j776: [ -7  47  57  -7   9  -1 -83]
j817: [-70 -20 -28 -23 -40  76  34]
j152: [ -9 -19  12  21  -3 -26   3]
[ -9 -19  12  21  -3 -26   3] => j152
[ -7  47  57  -7   9  -1 -83] => j776
[-70 -20 -28 -23 -40  76  34] => j817

j846: [ -9 -26 -48  24  42]
j717: [-28 -25  39 -31 -44]
j408: [ -9 -26  70 -30 -56]
[-28 -25  39 -31 -44] => j717
[ -9 -26 -48  24  42] => j846
next: [-26 -48] => [24 42]
[ -9 -26  70 -30 -56] => j408

j646: [  8  22  15   7 -51 -48   5 -56 -40 -45   1  71  20  35  66  14 -23 -44
  11 -46  58]
j744: [-48 -63 -54  20  13 -35  12 -41 -18 -28  20 -66 -64 -14 -48 -74 -24   3
 -54  27 -39]
j887: [-60 -18 -51 -14  27 -13   2 -54  22 -27  33  -9 -11 -29  47 -71  67   4
 -37 -23 -17]
j614: [ 26  52 -18 -33  21 -10 -51  48 -23 -58 -18 -51  -5  37   6  26  42 -33
 -76 -65 -10]
[-48 -63 -54  20  13 -35  12 -41 -18 -28  20 -66 -64 -14 -48 -74 -24   3
 -54  27 -39] => j744
next: [-58 -18 -51] => [-5 37]
[-60 -18 -51 -14  27 -13   2 -54  22 -27  33  -9 -11 -29  47 -71  67   4
 -37 -23 -17] => j887

j797: [ 75  37  33 -29 -26  35  14 -40  -5  38  -7 -40  17]
j671: [ 50  12  14  50  -9 -47  27  35 -41 -17  48  -2 -46]
j355: [ 12  50  14 -42 -38  19  47  12 -44 -35  23  51   5]
j895: [ 75  22  33 -29 -26  35  14 -40  -5  38  -7 -40  17]
j745: [  4  55 -29 -65   6  67  20 -59 -43  44  58 -21 -65]
[ 12  50  14 -42 -38  19  47  12 -44 -35  23  51   5] => j355
[  4  55 -29 -65   6  67  20 -59 -43  44  58 -21 -65] => j745
next: [12 50 14] => [-42 -38]
next: [ 37  33 -29 -26  35  14 -40  -5  38] => [ -7 -40]

j694: [  1 -13   5 -24 -13]
j137: [-29   1 -12  24  17]
j684: [ 35 -21 -11  20 -63]
j482: [-21  35 -12  24  17]
j132: [ 16 -30  -1   8 -13]
j654: [  1 -13 -30  61  28]
[ 35 -21 -11  20 -63] => j684
next: [ 35 -21] => [-11  20]
[  1 -13   5 -24 -13] => j694

j110: [ 58  15  27  61 -51  52  -8 -42 -53  21  -9  -4 -42   5  51  41]
j547: [ -8 -16  49   4   3  73 -28 -37   1 -55  40  31  54 -26  56  11]
j89: [-31 -13  -9  14 -24  -9 -49  45 -49  -5  21 -10  -4 -61  23 -56]
j51: [ 36 -12  46   9  32 -14  -2  14 -23  11   7   3   4 -20  50 -57]
j466: [ 47 -17  52  61  -8  21 -53  -4 -51  -9  27 -42 -26   4   8  20]
j754: [-25  36 -12  46   9  33 -41  43 -70  45 -18  21  44  12  16 -52]
j431: [ 29  66  -4  50  23  11  12  15 -69  48 -19   6 -45  28  15 -18]
j616: [ 55  61 -28  30 -14  28  -5 -27 -67 -32  30  30  32 -72   0  34]
j750: [ 29 -50  49   6 -35  46 -18 -31 -33  -4 -17  18  12 -51  12  55]
next: [ 52  61  -8  21 -53  -4 -51  -9  27 -42] => [-26   4]
next: [ 36 -12  46   9  33] => [-41  43]
next: [ 33 -41  43 -70  45] => [-18  21]
next: [-53  21] => [-9 -4]
[-31 -13  -9  14 -24  -9 -49  45 -49  -5  21 -10  -4 -61  23 -56] => j89

j337: [ 19 -29 -29 -46 -45  -3 -38 -68  35 -16  -2 -10 -11  67 -40   0  13  25
  43 -19   4]
j792: [  4   1 -10  -2   8   1   6   4  -5   4   6   3 -16 -11  -3   6  -6   1
  -4   0   4]
j126: [  3  -8  -9  10  14  -2  14  10  -4   1   4  -4   3 -11   0   0   1  -2
  -5  16  11]
j321: [-11   3  -8  -7   6   3  -2  25 -12   9   2  -7  12 -31   0   3 -10   2
  -7 -25   3]
j84: [-13 -13  32  18  17  -3  15  12  -1  -2 -16 -16   3  -1   9  -7   6  -7
  -3  12   2]
j387: [-16 -13  -9 -11  13   3   0 -11   7  -3 -31  -4   7  15  -3   0  -2   7
  14 -14 -16]
j590: [ -5  20  -6   3  -3   3  -4  22 -12   5  13  11   4 -24   8   0  -6  -1
 -11  -3  -1]
j722: [-23   4  12   6  -2   0  -7  25  -7  -6   5   6  12 -14   7 -11   2   9
   0  14   1]
j571: [  3  -7   3   5  21   0  17 -11   4   5 -27 -10  -5   9   6   6  -3 -13
  -3 -13 -12]
j693: [-11   3  -8  -7   6   3  -2  25 -12   9   2  -7  12 -31  10   1  -8 -13
 -12 -40  -5]
j661: [-28  10  13   5   0   2  -8  21  -4   0 -22  -8   8  -8  17 -11  -1  -3
  -1 -19 -18]
next: [ 10  -4   1   4  -4   3 -11   0   0] => [ 1 -2]
[-13 -13  32  18  17  -3  15  12  -1  -2 -16 -16   3  -1   9  -7   6  -7
  -3  12   2] => j84
[-11   3  -8  -7   6   3  -2  25 -12   9   2  -7  12 -31   0   3 -10   2
  -7 -25   3] => j321
next: [-16   3] => [-1  9]
next: [ -4  22 -12   5  13] => [11  4]

j733: [  0  25  48  66  79 -81  80  67]
j61: [ 0 25 48 66 79 83 80 67]
j389: [  0  25  48  66 -44 -61 -78 -83]
[  0  25  48  66 -44 -61 -78 -83] => j389
next: [ 48  66  79 -81] => [80 67]
[  0  25  48  66  79 -81  80  67] => j733

j707: [ -1  28   7 -30  18 -39  37  37  10   5  67  32  52  41 -41   6 -24  38
 -26 -28  18  14 -75  41 -14 -14  18 -36 -58 -41  -8  -6 -14]
j420: [ 20 -26 -14  13   2   2 -18  12   9   2 -33  15 -54  35 -12  -3 -40 -34
 -32  12 -11  64  56  11  -3 -15 -53  31  46   1 -19  -7 -22]
j809: [-18  66  20 -50   2  24  10   0   8  17  43 -10  -1 -14  -5 -37 -20  46
 -39  35  13 -37 -50   8   2  -3 -32 -57 -56  -2  16 -54 -31]
j74: [ 23   1 -58 -34  36 -83 -29  17 -24  27  30 -25  -1 -41  53  -1  24 -20
   6  15  39  32 -58 -11   1 -23  10  36  -5 -47  17 -25   7]
j603: [ 14 -12   1 -10 -21  -3  30  15  26   1  -6   2  56  37 -54 -57 -52  29
  49   7  33 -37 -13   3  16  28 -15 -66  -3 -19  40 -23 -19]
j507: [  2 -16  -9 -36 -47  42  33  -7  56 -39   5  24  -3  41 -57 -29 -19 -13
 -11 -22 -10  20  44  42 -33   2 -47 -21  -7  64 -39  20 -17]
j528: [ 38 -26 -27  18 -16   8  55  -1  50 -21 -21 -13  39  27  -5  23  27  -6
  40 -20   2 -19  41  -9 -25  -3  51  20  -4  28 -15  56  34]
j984: [ 25 -16  37 -28 -36  23  34  21  37  22 -14 -38  48  30  11 -69  16 -39
  27 -38  -9 -23 -58  20   7 -33  32 -34 -10  38 -27  -6 -52]
j807: [-46  28  23  38  28  20  10 -45 -45 -15   0  42  17 -38  33  66  12  25
  37  29 -12   1  24 -14  21  19  27   1  -5 -41  21  24  30]
next: [ 27  -6  40 -20   2 -19  41  -9 -25  -3] => [51 20]
[ 38 -26 -27  18 -16   8  55  -1  50 -21 -21 -13  39  27  -5  23  27  -6
  40 -20   2 -19  41  -9 -25  -3  51  20  -4  28 -15  56  34] => j528
next: [ 38 -26 -28  18] => [ 14 -75]
[-46  28  23  38  28  20  10 -45 -45 -15   0  42  17 -38  33  66  12  25
  37  29 -12   1  24 -14  21  19  27   1  -5 -41  21  24  30] => j807
[ 23   1 -58 -34  36 -83 -29  17 -24  27  30 -25  -1 -41  53  -1  24 -20
   6  15  39  32 -58 -11   1 -23  10  36  -5 -47  17 -25   7] => j74
[ 14 -12   1 -10 -21  -3  30  15  26   1  -6   2  56  37 -54 -57 -52  29
  49   7  33 -37 -13   3  16  28 -15 -66  -3 -19  40 -23 -19] => j603

j479: [  8  -4   8  10   6 -16  11  -3   6  13  -2 -18  13  -9  -8  10  -5  -7
  -3  -7 -18  10  10 -30 -19 -10  13  29  -4  -1  -6   1  12   3]
j344: [  3  18  27   7 -37  -9  26  23   2  -6 -15 -10  -3   2  -3   6 -17 -13
  -6 -22 -10  10  17 -16 -23 -10  14  27  -2  -4  -5  -8   8  12]
j174: [-22  11  -4 -24  -7  13 -14  12 -10 -22  -9  19 -24  18  14 -11  -4  -3
   1  -4  25 -11  -4  39  13  13 -12 -31   3  -5   7  -4 -15   8]
j751: [-22   1  19 -10   2 -19  17   8  10  16 -20 -10   2   7  -5  12 -30 -20
  -9 -38  -6  28  29 -23 -45 -13  44  35  -5  -4 -14  -6  17  19]
j913: [ 28 -11 -15  27   2   2   5 -18   0   7  19  -8  21 -18  -8   1  28  13
   6  26 -12  -4 -12 -23  15   0  -7  -2  -2   4   4  11   2 -15]
j816: [-34  11  27 -32   1 -15   2  24   6   1 -28   3 -19  18   5   6 -42 -22
 -11 -46   3  18  27   7 -37  -9  26  24   2  -6 -11 -15   6  21]
j395: [ 53 -18 -25  61  -3  26  -1 -47   0  23  49  -5  26 -26  -9  -6  46  47
  13  73  -8 -20 -47  -6  51   0 -32 -23  -7  17   6  15   3 -39]
j247: [ -9  11  15  -8  -4  -2  -8   6   4   6  -6   1 -16   7   5  -1 -17   5
  -5  -2   2  -4  -4  17  -1  -6  -7   7  -1   1  -2 -13   3   3]
j794: [-15   9  10   6  -6   3   2 -10  12 -24  14 -22  -9  18 -11  19 -17   1
  -3   6   9   0  -7  13 -13  -5   6   6  -7   2  -3  -8   7   6]
[-22   1  19 -10   2 -19  17   8  10  16 -20 -10   2   7  -5  12 -30 -20
  -9 -38  -6  28  29 -23 -45 -13  44  35  -5  -4 -14  -6  17  19] => j751
next: [ 12 -10 -22  -9  19 -24  18  14 -11] => [-4 -3]
next: [  3  18  27   7 -37  -9  26  24   2  -6] => [-11 -15]
[-34  11  27 -32   1 -15   2  24   6   1 -28   3 -19  18   5   6 -42 -22
 -11 -46   3  18  27   7 -37  -9  26  24   2  -6 -11 -15   6  21] => j816
next: [ 17 -16] => [-23 -10]

j748: [  9  -4 -24  28  20  -4]
j206: [-19  32  11  14  -8  15]
j810: [ 14 -19 -38  81  46 -34]
j811: [-32  54  40 -45 -40  46]
j660: [  2  -6  -4  29  13 -17]
j170: [ -5  -3  -2  37  10 -22]
j172: [ 21 -15 -28   4  16   6]
j993: [-28   3  17  36   1 -25]
j608: [  2  -6  -4  29 -28  24]
[  9  -4 -24  28  20  -4] => j748
[  2  -6  -4  29 -28  24] => j608
next: [ -4 -24  28] => [20 -4]
next: [-28   4] => [16  6]
[ 14 -19 -38  81  46 -34] => j810

j133: [-33 -23  13   0 -13  10  -4  14  24]
j554: [ -3 -23 -52   0  32  41  -4  14  -3]
j189: [ -3 -23 -11   0   0  14  58  14   4]
j995: [ -3 -20 -11   0  -8  -8 -31  14  -3]
j798: [-30 -13 -17 -26 -12  10  12  18  -3]
j334: [  7 -23 -11  10  -4  26  25  14 -10]
j367: [  6 -10 -54 -45 -17   5  -4  -9  -3]
j146: [ -3 -23 -11   0 -12  14 -47  14  -4]
j885: [-44 -23   9 -27 -28  14  -4  14  22]
j283: [ -3 -23 -68  10  26  25  -4  33 -23]
next: [-20 -11   0  -8  -8 -31] => [14 -3]
next: [10 26 25 -4] => [ 33 -23]

j649: [ 60  43 -12  22   2  28 -24  -1 -30  38]
j643: [ 49  33 -14 -25 -33 -45 -20 -15  33   6]
j612: [ 44  69 -24  11 -31  -4 -16 -11   4   6]
j76: [-20  22 -21 -43  76 -11 -10 -10  31  13]
j638: [ 47  -2  16   3  23  -6 -45  -5 -16  43]
j142: [ 20  71   1  23 -16 -12 -36 -12   0   1]
j64: [ 41  38  18   3 -15   4 -47   0 -32  51]
j273: [ 80  -7   5  -2  30   0 -29   1 -14  47]
j996: [ 76 -10  -2 -21  22 -43 -20 -10  31  35]
j277: [ 76 -10 -11 -21  22 -43 -20 -10  31  35]
[ 20  71   1  23 -16 -12 -36 -12   0   1] => j142
next: [ 76 -10 -11 -21  22 -43 -20] => [-10  31]

j29: [  6  11  22 -54   1 -49]
j601: [-17 -22  -1  36  -1  34]
j130: [ 15  22  14 -74   0 -70]
j586: [-33 -47  22  11   1  10]
j617: [19 25 12 21 -1 66]
j749: [ 19  25  12  21  -1 -72]
j796: [19 25 12 21  0 21]
[ 19  25  12  21  -1 -72] => j749
[19 25 12 21  0 21] => j796
[-33 -47  22  11   1  10] => j586
[-17 -22  -1  36  -1  34] => j601

j985: [  3   8  -3   2  -1  -1   0   4   1   8   2   1  12   6 -18   2   6 -22
  -5 -25  10  15 -19  15   0  23  -1   0  -2  -4   1  -1  -2 -14  10   1
  -1 -11   9  -3  -4  14 -14  -4   0  -5  21 -17  -9   2   9]
j86: [ 10  15  29  -7  -8  -3  -2  -2   2 -16  -3   1 -10  -4  11 -11  -5  -6
  -1  11   2 -23  -5   1  -9 -10  -3 -21   1  -5 -10  -5 -20 -12 -11  -8
   5 -13  10  -3   0   5 -12   9 -11  12   2 -22  -3 -10 -10]
j918: [-12  16  -1  -8  19   0   0   9   2 -21   4  -1  11   5   2   1  -6  29
  -1   5   9  18   5 -10  -2  27   1 -19 -18 -10  -1  35  -9 -11   9  10
  -3 -20  -2   3   2  -2  11   8   4 -14  -9  -2 -14  27  -3]
j461: [  5  17  20  -1 -22  -4   0   1  -9   5  -4   3 -16  -2  27 -14   1  12
   0   5  10  28   2   0  18  19  -2 -24 -13 -13 -14   8   4  12   1  31
  -3  32  -4  -9   2 -64  -3  -9   3   1 -30 -29  -8   2  16]
j933: [-23   2  -7  -4  -1  -2   1  -1  11  -5   2  -4 -50  -4  22   8  18 -24
   1  11   0 -25 -12  -3   0   1   4 -12  -8  12   3 -22   8   7  -3  -5
  -6 -11   8   3  -9   7  -2   4 -18 -15   9   1  17  -7  -6]
[ 10  15  29  -7  -8  -3  -2  -2   2 -16  -3   1 -10  -4  11 -11  -5  -6
  -1  11   2 -23  -5   1  -9 -10  -3 -21   1  -5 -10  -5 -20 -12 -11  -8
   5 -13  10  -3   0   5 -12   9 -11  12   2 -22  -3 -10 -10] => j86
next: [  7  -3  -5  -6 -11   8   3  -9   7  -2] => [  4 -18]
[-12  16  -1  -8  19   0   0   9   2 -21   4  -1  11   5   2   1  -6  29
  -1   5   9  18   5 -10  -2  27   1 -19 -18 -10  -1  35  -9 -11   9  10
  -3 -20  -2   3   2  -2  11   8   4 -14  -9  -2 -14  27  -3] => j918

j688: [-40  31 -11 -44]
j153: [  2  51 -75  43]
j259: [ -5 -10   6  -1]
j181: [-38  35  -4 -10]
j934: [-14  -2 -32  -9]
j323: [  8   7 -23   6]
[-14  -2 -32  -9] => j934
[-38  35  -4 -10] => j181
[  2  51 -75  43] => j153

j417: [-63 -39 -27  16]
j845: [-40   1  30 -40]
j520: [-62  39 -35 -19]
j265: [-41 -54  49 -13]
j81: [-37  15  55 -53]
j961: [-40   1  66  59]
j752: [-37  15 -39 -20]
j814: [-37  15 -41 -19]
[-37  15  55 -53] => j81
[-41 -54  49 -13] => j265
[-40   1  66  59] => j961

